Here is a tiny trained network, its code and every weight. The questions are about switching its units off for an input and a class, where a switched-off unit gives its printed mean instead of its output.

import numpy as np


def w(rows, s, z=0):
    codes = np.array(rows[::2]) - 128.0
    scale = np.full(codes.shape[1], s)
    scale[-1] = z or s
    return codes * scale


def norm(h):
    return h / np.sqrt((h * h).mean(-1, keepdims=True) + 1e-5)


def f(y):
    return y / 2 * (1 + np.tanh(0.7978845608 * (y + 0.044715 * y**3)))


def log_softmax(a):
    a = a - a.max(-1, keepdims=True)
    return a - np.log(np.exp(a).sum(-1, keepdims=True))


def net(x, mask):
    res = np.array(x, float).reshape(1, 8) / 4 @ E
    u = 0
    for l in range(4):
        y = f(norm(res) @ A[l][:, :-1].T + A[l][:, -1])
        res = res + np.where(mask[u : u + 4], y, B[l][:, -1]) @ B[l][:, :-1]
        u += 4
    return log_softmax(norm(res)[-1] @ U[:, :-1].T + U[:, -1])


A, B = {}, {}
E = w([
[125,134,128,125,139,139,130,124],'x0',
[185,246,95,137,157,86,77,136],'x1',
[116,125,175,75,170,82,75,98],'x2',
[130,138,141,134,120,132,141,111],'x3',
[123,127,119,126,139,127,124,134],'x4',
[124,131,136,135,125,128,132,126],'x5',
[139,129,120,121,121,114,134,117],'x6',
[133,113,197,88,116,146,196,183],'x7',
],0.012)
A[0] = w([
[77,2,163,111,187,29,122,64,90],'0.n0',
[91,153,191,173,153,122,75,149,79],'0.n1',
[186,97,182,111,203,106,207,180,134],'0.n2',
[159,218,63,90,72,147,152,211,3],'0.n3',
],0.0061,0.0019)
B[0] = w([
[248,132,154,138,187,254,90,57,255],'0.n0',
[176,160,108,86,148,128,141,80,130],'0.n1',
[182,107,245,89,105,92,157,180,216],'0.n2',
[247,178,124,162,185,176,141,144,216],'0.n3',
],0.0094,0.0031)
A[1] = w([
[125,42,43,185,118,193,173,48,170],'1.n0',
[102,104,121,99,107,167,181,212,119],'1.n1',
[101,209,169,30,122,57,94,95,143],'1.n2',
[51,140,194,74,159,96,129,2,252],'1.n3',
],0.0085,0.0034)
B[1] = w([
[3,188,84,29,179,68,152,185,254],'1.n0',
[172,120,75,85,50,76,140,45,187],'1.n1',
[68,106,132,103,111,38,93,162,187],'1.n2',
[147,80,66,132,146,169,75,169,199],'1.n3',
],0.011,0.0068)
A[2] = w([
[117,134,84,137,146,94,123,143,219],'2.n0',
[244,114,125,107,118,160,118,189,123],'2.n1',
[153,133,196,186,192,106,91,117,222],'2.n2',
[89,113,157,141,254,210,124,47,5],'2.n3',
],0.0083,0.0022)
B[2] = w([
[166,56,193,141,70,140,92,204,237],'2.n0',
[2,157,223,180,204,131,209,114,255],'2.n1',
[86,46,122,85,41,76,146,145,200],'2.n2',
[68,128,70,186,78,231,164,186,189],'2.n3',
],0.0084,0.0037)
A[3] = w([
[138,155,70,172,36,141,82,145,29],'3.n0',
[41,86,131,91,129,156,158,182,4],'3.n1',
[176,2,126,78,53,191,228,82,184],'3.n2',
[182,153,52,225,183,74,60,170,158],'3.n3',
],0.0074,0.0021)
B[3] = w([
[136,167,114,247,162,185,240,81,142],'3.n0',
[255,97,174,144,142,25,157,142,211],'3.n1',
[239,154,51,146,135,91,78,18,254],'3.n2',
[29,117,192,174,41,208,166,49,241],'3.n3',
],0.0079,0.0057)
U = w([
[88,130,117,49,123,62,130,200,251],'0',
[137,104,48,120,154,197,69,125,104],'1',
[85,183,113,190,81,165,147,104,112],'2',
[96,128,133,155,81,99,9,105,78],'3',
[202,125,83,95,80,87,175,63,90],'4',
[208,55,183,106,163,151,132,88,37],'5',
[176,178,184,151,126,130,193,158,85],'6',
],0.015,0.0035)

Each question gives the input, the list of numbers given to net, and the class t.
The units are the neurons (one row each of A and B). Each row of codes is followed by its name. A weight is (code - 128) times the scale printed after its matrix; where a second scale follows, it is the last column's (A, B and U).
mask holds one flag per neuron, layer by layer. A switched-off neuron (its flag False) gives its mean, the last column of its row in B, instead of its output. The means were averaged over made-up inputs and are rounded, as every weight is.
A unit's drop is (log p(t) with every unit on - log p(t) with that unit switched off) / (log p(t) with every unit on - log p(t) with every unit switched off).
The circuit of an input: a set's keep is (log p(t) with only the set's units on - log p(t) with every unit switched off) / (log p(t) with every unit on - log p(t) with every unit switched off). Starting from the 12 units with the biggest drops (on a tie, the unit counted first), units are removed one at a time, each time the one whose removal leaves the highest keep (on an exact tie, the one counted first), for as long as the keep stays at least 0.8.
circuit, biggest first: the units of the circuit, biggest drop first
most important unit: the unit with the biggest drop
k most important neurons: the k neurons with the biggest drops, biggest first
drop of u: that unit's drop, to one decimal
input [-8,-2,-6,4,6,-5,-5,7], class 4: most important unit => 1.n1
input [6,7,-3,-4,1,-6,4,2], class 6: circuit, biggest first => [2.n1 1.n0]
input [-7,0,-1,-7,0,-8,-4,5], class 4: 4 most important neurons => [1.n1 0.n0 3.n2 1.n0]
input [-6,1,-5,1,2,-8,8,0], class 2: circuit, biggest first => [0.n3 3.n1 3.n3]
input [4,-5,-3,6,6,-7,-6,8], class 4: circuit, biggest first => [1.n1 3.n2]
input [-8,-8,-5,3,-6,8,3,-1], class 0: 2 most important neurons => [1.n0 0.n2]
input [3,7,-5,6,-8,-3,2,-2], class 2: 3 most important neurons => [3.n3 0.n2 3.n1]
input [0,-5,2,-3,6,8,1,-2], class 1: circuit, biggest first => [0.n0 2.n3]
input [4,0,5,-6,7,-5,7,-7], class 1: circuit, biggest first => [0.n0 1.n3]
input [-7,-2,0,-7,0,5,2,2], class 4: 2 most important neurons => [3.n2 0.n3]
input [-4,0,7,1,-1,-7,-8,2], class 5: 2 most important neurons => [0.n0 1.n0]
input [-8,3,-1,5,-8,8,7,2], class 6: 3 most important neurons => [1.n0 0.n3 3.n3]
input [-4,0,-5,4,-6,-3,-3,4], class 4: 2 most important neurons => [1.n1 0.n0]
input [-5,5,1,-6,6,5,-8,0], class 3: most important unit => 1.n0
input [-4,2,-8,-8,-6,-7,5,1], class 6: 3 most important neurons => [0.n3 2.n1 1.n3]
input [2,8,-6,2,-6,2,6,0], class 2: 4 most important neurons => [3.n3 0.n2 3.n1 0.n0]
input [-7,0,1,-2,2,8,4,4], class 5: 2 most important neurons => [1.n0 0.n2]
input [1,-6,0,2,-1,1,6,-5], class 0: 2 most important neurons => [1.n0 3.n2]
input [4,-3,7,-4,1,-6,4,0], class 1: 2 most important neurons => [0.n0 2.n3]
input [7,8,-8,-6,-5,-2,-1,-7], class 2: most important unit => 3.n3
input [-2,4,-4,3,7,-3,-3,-2], class 2: 2 most important neurons => [3.n3 0.n2]
input [-5,7,-1,6,-3,2,-7,-6], class 2: 2 most important neurons => [3.n0 3.n3]
input [3,-1,4,7,-6,2,7,2], class 5: 2 most important neurons => [0.n0 2.n1]
input [-6,-3,4,-3,-3,-3,-2,-7], class 1: drop of 0.n0 => 0.2
input [6,-3,-2,8,-3,8,-1,4], class 4: drop of 2.n2 => 0.0
input [-5,7,-8,-7,4,-1,-4,-3], class 2: drop of 3.n3 => 0.3
input [5,-1,3,-6,5,2,4,-6], class 1: drop of 0.n0 => 0.3
input [3,-6,-7,-2,-1,-2,0,2], class 4: circuit, biggest first => [3.n2]
